Below is a small trained network, with its code and all its weights. Each question gives an input and a class and asks what happens when units are switched off, that is, made to give their printed mean instead of their output.

import numpy as np


def w(rows, s, z=0):
    codes = np.array(rows[::2]) - 128.0
    scale = np.full(codes.shape[1], s)
    scale[-1] = z or s
    return codes * scale


def f(y):
    return y / 2 * (1 + np.tanh(0.7978845608 * (y + 0.044715 * y**3)))


def log_softmax(a):
    a = a - a.max(-1, keepdims=True)
    return a - np.log(np.exp(a).sum(-1, keepdims=True))


def net(x, mask):
    res = np.array(x, float).reshape(1, 4) / 4 @ E
    y = f(res @ A[0][:, :-1].T + A[0][:, -1])
    res = res + np.where(mask, y, B[0][:, -1]) @ B[0][:, :-1]
    return log_softmax(res[-1] @ U[:, :-1].T + U[:, -1])


A, B = {}, {}
E = w([
[37,174,106,65,31,236],'x0',
[103,59,27,75,253,172],'x1',
[47,57,161,190,128,136],'x2',
[137,27,86,76,60,66],'x3',
],0.0074)
A[0] = w([
[124,97,53,92,168,124,84],'N0',
[123,40,66,162,182,229,48],'N1',
[133,7,113,146,68,135,191],'N2',
[145,159,176,205,173,201,172],'N3',
[61,126,95,144,93,200,82],'N4',
[86,147,111,62,106,227,47],'N5',
[131,113,215,153,61,108,36],'N6',
[87,179,132,116,240,192,37],'N7',
[93,178,201,182,93,98,82],'N8',
[160,109,116,217,178,52,253],'N9',
[40,104,163,254,151,158,107],'N10',
[177,123,152,129,147,66,212],'N11',
[214,194,124,158,42,129,73],'N12',
[207,77,91,97,60,109,89],'N13',
[90,179,91,126,32,193,136],'N14',
[113,114,198,198,61,83,77],'N15',
[175,213,157,150,169,206,215],'N16',
],0.01,0.0033)
B[0] = w([
[75,205,104,55,160,14,205],'N0',
[89,167,141,93,225,5,234],'N1',
[143,89,44,45,44,159,237],'N2',
[142,96,116,12,87,188,213],'N3',
[241,82,171,136,177,88,215],'N4',
[212,84,167,85,185,93,233],'N5',
[61,166,127,56,240,66,191],'N6',
[89,129,43,53,149,86,212],'N7',
[81,146,76,67,207,29,202],'N8',
[215,72,206,71,132,162,255],'N9',
[210,105,2,75,56,123,221],'N10',
[154,51,160,105,123,168,201],'N11',
[111,199,82,37,170,18,198],'N12',
[87,113,70,61,95,150,192],'N13',
[229,78,251,86,151,107,252],'N14',
[94,174,124,50,187,69,213],'N15',
[91,72,69,17,47,175,232],'N16',
],0.0067,0.0074)
U = w([
[71,151,134,98,191,69,57],'0',
[206,74,215,110,164,142,88],'1',
[155,122,95,90,90,125,233],'2',
[104,103,95,73,77,161,213],'3',
[114,108,201,131,124,165,189],'4',
[66,177,177,217,54,230,3],'5',
[35,170,200,206,86,180,3],'6',
[75,186,93,254,125,180,3],'7',
],0.0098,0.0048)

Each question gives the input, the list of numbers given to net, and the class t.
The units are the neurons (one row each of A and B). Each row of codes is followed by its name. A weight is (code - 128) times the scale printed after its matrix; where a second scale follows, it is the last column's (A, B and U).
mask holds one flag per neuron, in row order. A switched-off neuron (its flag False) gives its mean, the last column of its row in B, instead of its output. The means were averaged over made-up inputs and are rounded, as every weight is.
A unit's drop is (log p(t) with every unit on - log p(t) with that unit switched off) / (log p(t) with every unit on - log p(t) with every unit switched off).
The circuit of an input: a set's keep is (log p(t) with only the set's units on - log p(t) with every unit switched off) / (log p(t) with every unit on - log p(t) with every unit switched off). Starting from the 12 units with the biggest drops (on a tie, the unit counted first), units are removed one at a time, each time the one whose removal leaves the highest keep (on an exact tie, the one counted first), for as long as the keep stays at least 0.8.
units of the circuit, in order: the units of the circuit, biggest drop first
most important unit: the unit with the biggest drop
k most important neurons: the k neurons with the biggest drops, biggest first
drop when u is switched off: that unit's drop, to one decimal
input [-8,-8,-3,2], class 0: most important unit : N12
input [6,1,3,5], class 1: 2 most important neurons : (N14; N4)
input [0,-7,-6,4], class 0: units of the circuit, in order : (N12; N6)
input [6,8,6,7], class 0: 2 most important neurons : (N1; N0)
input [-3,-5,2,7], class 3: units of the circuit, in order : (N2; N13)
input [3,4,8,-3], class 2: units of the circuit, in order : (N10; N4)
input [-6,2,-6,-7], class 3: units of the circuit, in order : (N16; N3)
input [-5,3,1,8], class 3: 3 most important neurons : (N2; N13; N14)
input [7,3,-6,5], class 1: units of the circuit, in order : (N14; N5)
input [-3,-4,6,7], class 3: units of the circuit, in order : (N2; N4)
input [7,8,-4,5], class 0: units of the circuit, in order : (N0; N1)
input [1,-3,3,-7], class 3: units of the circuit, in order : (N16; N3)
input [5,6,8,-6], class 2: units of the circuit, in order : (N10; N4)
input [8,-2,5,4], class 1: most important unit : N14
input [-6,4,-1,7], class 3: units of the circuit, in order : (N2; N13)
input [7,5,-4,-4], class 1: 3 most important neurons : (N5; N14; N4)
input [7,-2,3,7], class 1: units of the circuit, in order : (N14; N4)
input [-1,-5,-5,-8], class 3: 3 most important neurons : (N16; N3; N1)
input [2,0,0,-2], class 4: 2 most important neurons : (N2; N10)
input [0,8,4,0], class 0: units of the circuit, in order : (N1)
input [-6,8,-8,7], class 0: 2 most important neurons : (N0; N1)
input [7,7,3,4], class 0: 3 most important neurons : (N1; N0; N9)
input [2,-6,-2,-4], class 0: drop when N13 is switched off : 0.0
input [8,-1,-5,-8], class 1: drop when N14 is switched off : 1.2
input [-4,-5,3,-8], class 3: drop when N3 is switched off : 0.3
